183	125	133	180	222	142	105	104
25	174	238	211	183	205	126	169
173	165	124	153	199	155	113	134
165	155	118	157	216	110	149	126
Indices start at 1.
Report the entry just left of 133.
125
The entry at row 3, column 3 is 124
Report the entry at row 1, column 1.
183
Report the smallest entry.
25
Report the entry in the bottom-left corner.
165
Report the entry just left of 205.
183
Report the entry just left of the largest entry.
174
The entry in row 1 and column 3: 133
The largest entry: 238
Report the entry directly above 157.
153

grid =
[-3.11  2.36  2.97  0.84  6.26 -3.82 -0.44 -0.88 -6.15  4.87  0.50  0.70
 -1.44]
The entry just right of the largest entry is -3.82
Find the entry at the centre.
Answer: -0.44
Find the smallest entry.
Answer: -6.15
The median entry is 0.50
The largest entry: 6.26
Find the entry just left of the largest entry.
Answer: 0.84

-0.15	-0.20	-0.21	-0.21	-0.20	-0.16	-0.03	0.16	0.18	0.01
-0.19	-0.08	0.11	0.21	0.07	-0.11	-0.18	-0.21	-0.21	-0.20
-0.05	-0.17	-0.20	-0.21	-0.21	-0.20	-0.12	0.05	0.19	0.12
-0.20	-0.21	-0.20	-0.16	-0.03	0.17	0.18	0.01	-0.15	-0.19
-0.12	0.05	0.19	0.12	-0.06	-0.18	-0.20	-0.20	-0.21	-0.19
-0.07	0.10	0.20	0.07	-0.10	-0.19	-0.20	-0.20	-0.20	-0.18
-0.20	-0.20	-0.19	-0.11	0.09	0.21	0.09	-0.08	-0.18	-0.20
-0.02	0.16	0.17	0.00	-0.14	-0.20	-0.21	-0.21	-0.20	-0.15
-0.20	-0.20	-0.14	0.02	0.17	0.15	-0.03	-0.17	-0.20	-0.21
-0.21	-0.20	-0.18	-0.08	0.11	0.20	0.07	-0.12	-0.19	-0.20
-0.21	-0.20	-0.19	-0.12	0.04	0.19	0.14	-0.05	-0.16	-0.19
-0.01	-0.15	-0.20	-0.21	-0.21	-0.20	-0.15	-0.01	0.17	0.17
Counting starts at 1.
What is the entry in the top-right corner?
A: 0.01
The entry in row 2 and column 2 -> -0.08
The entry at row 1, column 2 -> -0.20
What is the entry directly below 0.10?
A: -0.20
The entry in the bottom-right corner: 0.17
The entry at row 2, column 3: 0.11
The entry at row 3, column 1 -> -0.05
The entry at row 1, column 1: -0.15
What is the bottom-left entry?
A: -0.01
What is the entry at row 1, column 3?
A: -0.21
What is the entry just right of -0.06?
A: -0.18
The entry in row 2 and column 1 is -0.19
The entry just right of 0.04 -> 0.19

Read these off the matrix that follows.
1) Give the smallest entry in the first column.
2) Give the 3rd largest entry.
3) Give the 3rd entry from the end, reading row by row.
4) Give the last entry, reading row by row.
5) Give the second entry on the main diagonal.
6) Give the 2nd largest entry.
7) Give the first entry in reading order.
8) Give the largest entry in the first row.
[[ 4.29 -4.35  7.01 -1.47 -3.86 -5.19]
 [ 1.25  3.76 -1.15  1.33  0.99  2.63]
 [ 5.16  4.18 -1.54 -2.55  0.10  2.85]
 [-2.26 -1.87  4.50  4.87  3.05 -0.64]
 [ 0.93  2.29  0.31  1.67  1.62  2.33]
 [ 3.38  0.90  1.72 -0.71 -0.73  0.32]
 [ 1.35  5.39 -2.79  1.16  3.81  5.52]
 [ 7.00  5.21 -2.58 -4.35 -2.07  2.90]
 [-2.59 -0.89  3.48  5.20  2.25  0.16]]
1) -2.59
2) 5.52
3) 5.20
4) 0.16
5) 3.76
6) 7.00
7) 4.29
8) 7.01

((4.54, -2.67, -4.01, -4.44, -4.26), (2.57, 6.53, 1.74, 3.95, 1.85), (0.96, -5.65, 4.71, -3.36, 2.12), (-3.90, 5.60, -6.31, -3.15, 6.01), (6.59, -2.76, 3.68, -6.67, 1.92), (-3.00, -6.42, 5.42, -3.80, -1.81), (-0.01, 4.02, -3.21, 4.58, 3.93), (2.45, -2.54, -3.88, 0.48, -4.79), (5.26, 1.74, 5.50, 2.08, 5.28), (4.54, 3.05, -6.59, 5.63, 5.32))
The 2nd smallest entry is -6.59
The entry just right of -4.01 -> -4.44
Report the second largest entry.
A: 6.53
Report the third largest entry.
A: 6.01
Report the 5th entry in reading order.
A: -4.26
Report the maximum.
A: 6.59
The entry just right of -2.54: -3.88
Report the 3rd smallest entry.
A: -6.42
The entry just left of -3.88: -2.54
Report the entry just right of the largest entry.
A: -2.76
The entry just right of -3.90 -> 5.60
The entry just left of 2.08 is 5.50
The entry just left of -3.21 -> 4.02

A =
[[ 2.76 -2.73  4.77 -0.25 -3.85 -4.12  4.02 -5.02  1.80 -4.58  2.46 -3.94]
 [-2.33  2.37 -0.01  4.71 -1.46  0.82  1.35 -0.37 -2.99 -0.88 -2.64  1.02]
 [-0.97  0.95 -3.31 -1.52  4.25  2.48 -4.24  3.67 -0.03  4.12 -0.68  2.27]
 [-2.87  2.83 -4.65  0.35  3.79  4.10 -3.97  4.85 -1.90  4.53 -2.57  3.95]]
Counting starts at 1.
What is the largest entry?
Answer: 4.85
What is the entry just right of 1.35?
Answer: -0.37
What is the top-right entry?
Answer: -3.94
What is the entry just left of -0.01?
Answer: 2.37
The entry in row 1 and column 2 is -2.73
What is the entry in row 3 and column 1?
Answer: -0.97
The entry in the bottom-left corner -> -2.87
The entry in row 2 and column 1: -2.33
What is the entry directly above 2.83?
Answer: 0.95
What is the entry at row 3, column 3?
Answer: -3.31
What is the bottom-right entry?
Answer: 3.95
The entry in the top-left corner -> 2.76
The entry just right of -2.73: 4.77
What is the entry directly below 2.48?
Answer: 4.10
What is the entry directly below 4.77?
Answer: -0.01
The entry just left of the largest entry -> -3.97
The entry directly below -0.88: 4.12
What is the entry directly below 4.25?
Answer: 3.79
What is the top entry of the column that holds the largest entry?
Answer: -5.02

a =
[[-0.008  0.167  0.086 -0.128 -0.065  0.199 -0.110  0.044 -0.127]
 [ 0.115 -0.133  0.022  0.202  0.173 -0.137  0.217 -0.009  0.229]
 [-0.159  0.148 -0.069 -0.016 -0.108  0.093 -0.063  0.195 -0.044]
 [ 0.110 -0.127  0.017  0.207  0.167 -0.141  0.212 -0.004  0.225]]
Give the smallest entry in the first column.
A: -0.159
The smallest entry in the last row -> -0.141
Give the largest entry in the first column.
A: 0.115
The entry directly above 0.017 is -0.069
The last entry in the row that holds the largest entry -> 0.229
The entry directly above -0.108 is 0.173
The top-left entry is -0.008
Give the last entry, reading row by row.
A: 0.225
The entry directly below -0.159 -> 0.110
Give the top entry of the column that holds the largest entry.
A: -0.127
Give the 3rd entry on the diagonal from the top-right corner.
A: -0.063
The entry directly below 0.148 is -0.127
Give the largest entry in the first row.
A: 0.199
Give the last entry in the row that holds the smallest entry.
A: -0.044
Give the entry just left of 0.093.
A: -0.108
Give the entry directly below -0.128.
A: 0.202
Give the fourth entry, reading row by row.
A: -0.128
Give the second entry on the main diagonal.
A: -0.133
The entry just left of the largest entry -> -0.009
Give the entry just left of 0.202.
A: 0.022
Give the entry directly above 0.093.
A: -0.137
